Here is a tiny trained network, its code and every weight. The questions are about switching its units off for an input and a class, where a switched-off unit gives its printed mean instead of its output.

import numpy as np


def w(rows, s, z=0):
    codes = np.array(rows[::2]) - 128.0
    scale = np.full(codes.shape[1], s)
    scale[-1] = z or s
    return codes * scale


def norm(h):
    return h / np.sqrt((h * h).mean(-1, keepdims=True) + 1e-5)


def f(y):
    return np.maximum(y, 0)


def log_softmax(a):
    a = a - a.max(-1, keepdims=True)
    return a - np.log(np.exp(a).sum(-1, keepdims=True))


def net(x, mask):
    res = np.array(x, float).reshape(1, 8) / 4 @ E
    u = 0
    for l in range(3):
        y = f(norm(res) @ A[l][:, :-1].T + A[l][:, -1])
        res = res + np.where(mask[u : u + 4], y, B[l][:, -1]) @ B[l][:, :-1]
        u += 4
    return log_softmax(norm(res)[-1] @ U[:, :-1].T + U[:, -1])


A, B = {}, {}
E = w([
[233,111,154,119,38,143,64,122,110],'x0',
[136,128,129,107,112,122,153,118,108],'x1',
[72,143,77,182,96,59,112,156,148],'x2',
[117,148,128,106,148,108,179,170,255],'x3',
[126,133,128,137,128,133,132,134,131],'x4',
[150,133,116,156,140,138,150,153,124],'x5',
[136,132,123,139,136,125,126,133,134],'x6',
[122,125,138,133,133,123,114,141,133],'x7',
],0.0088)
A[0] = w([
[90,118,19,163,51,30,91,157,125,174],'0.n1',
[70,210,167,35,210,164,224,54,248,53],'0.n2',
[94,162,246,107,212,68,233,184,228,2],'0.n3',
[3,2,152,103,171,41,150,112,60,129],'0.n4',
],0.0039,0.003)
B[0] = w([
[60,201,97,209,24,47,217,206,60,252],'0.n1',
[157,253,83,164,86,189,108,223,139,247],'0.n2',
[214,84,76,88,64,213,79,199,55,225],'0.n3',
[146,128,204,203,191,151,246,149,171,218],'0.n4',
],0.0057,0.0042)
A[1] = w([
[186,123,166,131,142,179,131,106,205,252],'1.n1',
[163,136,119,40,48,121,152,176,253,191],'1.n2',
[97,49,113,155,241,113,149,140,90,218],'1.n3',
[131,98,76,15,208,196,172,165,203,38],'1.n4',
],0.0068,0.0026)
B[1] = w([
[160,60,196,40,126,197,101,99,66,204],'1.n1',
[108,155,51,209,170,44,167,112,215,253],'1.n2',
[138,188,221,166,80,128,204,3,172,191],'1.n3',
[136,231,73,34,129,89,14,106,41,200],'1.n4',
],0.006,0.0065)
A[2] = w([
[139,147,127,79,253,123,200,164,144,7],'2.n1',
[55,187,166,175,195,152,206,8,73,119],'2.n2',
[184,201,177,64,155,196,226,60,254,117],'2.n3',
[16,100,101,103,28,52,70,96,48,136],'2.n4',
],0.0056,0.0018)
B[2] = w([
[86,185,113,173,128,96,104,248,105,177],'2.n1',
[237,101,122,94,193,62,115,86,254,254],'2.n2',
[145,97,89,38,140,165,55,108,112,240],'2.n3',
[175,226,165,148,120,108,132,168,99,211],'2.n4',
],0.0089,0.005)
U = w([
[220,94,112,10,207,138,81,52,168,188],'0',
[126,224,66,104,69,115,49,186,54,255],'1',
[153,160,139,214,88,3,225,128,217,155],'2',
[20,149,39,163,168,48,208,193,192,2],'3',
[191,59,224,92,25,205,79,47,46,3],'4',
],0.0066,0.0035)

Each question gives the input, the list of numbers given to net, and the class t.
The units are the neurons (one row each of A and B). Each row of codes is followed by its name. A weight is (code - 128) times the scale printed after its matrix; where a second scale follows, it is the last column's (A, B and U).
mask holds one flag per neuron, layer by layer. A switched-off neuron (its flag False) gives its mean, the last column of its row in B, instead of its output. The means were averaged over made-up inputs and are rounded, as every weight is.
A unit's drop is (log p(t) with every unit on - log p(t) with that unit switched off) / (log p(t) with every unit on - log p(t) with every unit switched off).
The circuit of an input: a set's keep is (log p(t) with only the set's units on - log p(t) with every unit switched off) / (log p(t) with every unit on - log p(t) with every unit switched off). Starting from all 12 units, units are removed one at a time, each time the one whose removal leaves the highest keep (on an exact tie, the one counted first), for as long as the keep stays at least 0.8.
units of the circuit, in order: the units of the circuit, biggest drop first
most important unit: the unit with the biggest drop
k most important neurons: the k neurons with the biggest drops, biggest first
top k neurons in layer l: the k neurons of layer l with the biggest drops, biggest first
drop of u: that unit's drop, to one decimal
input [-8,0,-3,-1,-4,8,-4,8], class 0: units of the circuit, in order	1.n3; 0.n1; 2.n3
input [1,4,-2,-3,-8,3,2,-1], class 4: units of the circuit, in order	1.n2; 1.n4
input [-7,4,-6,1,7,-8,5,-6], class 1: most important unit	0.n2
input [-1,-3,7,-5,7,-2,-8,-2], class 2: units of the circuit, in order	0.n4; 1.n4; 2.n2
input [4,1,0,4,-8,7,7,-1], class 0: units of the circuit, in order	0.n1; 2.n3
input [-8,5,-6,3,6,7,8,-3], class 1: top 2 neurons in layer 0	0.n2; 0.n3
input [1,4,-1,-5,-5,5,8,1], class 4: 3 most important neurons	1.n2; 0.n4; 0.n1
input [-2,7,0,1,4,-1,1,-6], class 1: 2 most important neurons	0.n1; 2.n2
input [0,0,2,-1,-2,-5,8,3], class 2: top 3 neurons in layer 0	0.n4; 0.n3; 0.n2
input [3,-6,-3,-3,5,-4,1,6], class 4: 2 most important neurons	2.n2; 0.n1
input [-5,-3,-3,-1,1,0,-5,3], class 0: top 2 neurons in layer 0	0.n4; 0.n1
input [-8,4,6,-7,1,1,-2,-8], class 2: 2 most important neurons	2.n2; 1.n3
input [-5,1,0,-4,0,6,3,4], class 0: 2 most important neurons	1.n3; 2.n2
input [-6,0,-3,3,7,0,-8,-6], class 1: most important unit	0.n2
input [-4,2,-1,-5,-3,-7,6,8], class 0: top 2 neurons in layer 1	1.n3; 1.n2
input [-3,7,-1,-8,6,4,6,7], class 0: 2 most important neurons	2.n2; 0.n1
input [-7,-2,-5,5,-1,0,5,2], class 1: drop of 0.n2	0.2
input [0,-5,4,-7,-8,0,-3,-5], class 2: drop of 1.n2	-0.1
input [-4,-4,0,-2,8,-3,0,4], class 0: drop of 2.n1	0.0
input [-7,-8,3,-8,-6,8,4,5], class 2: most important unit	1.n3
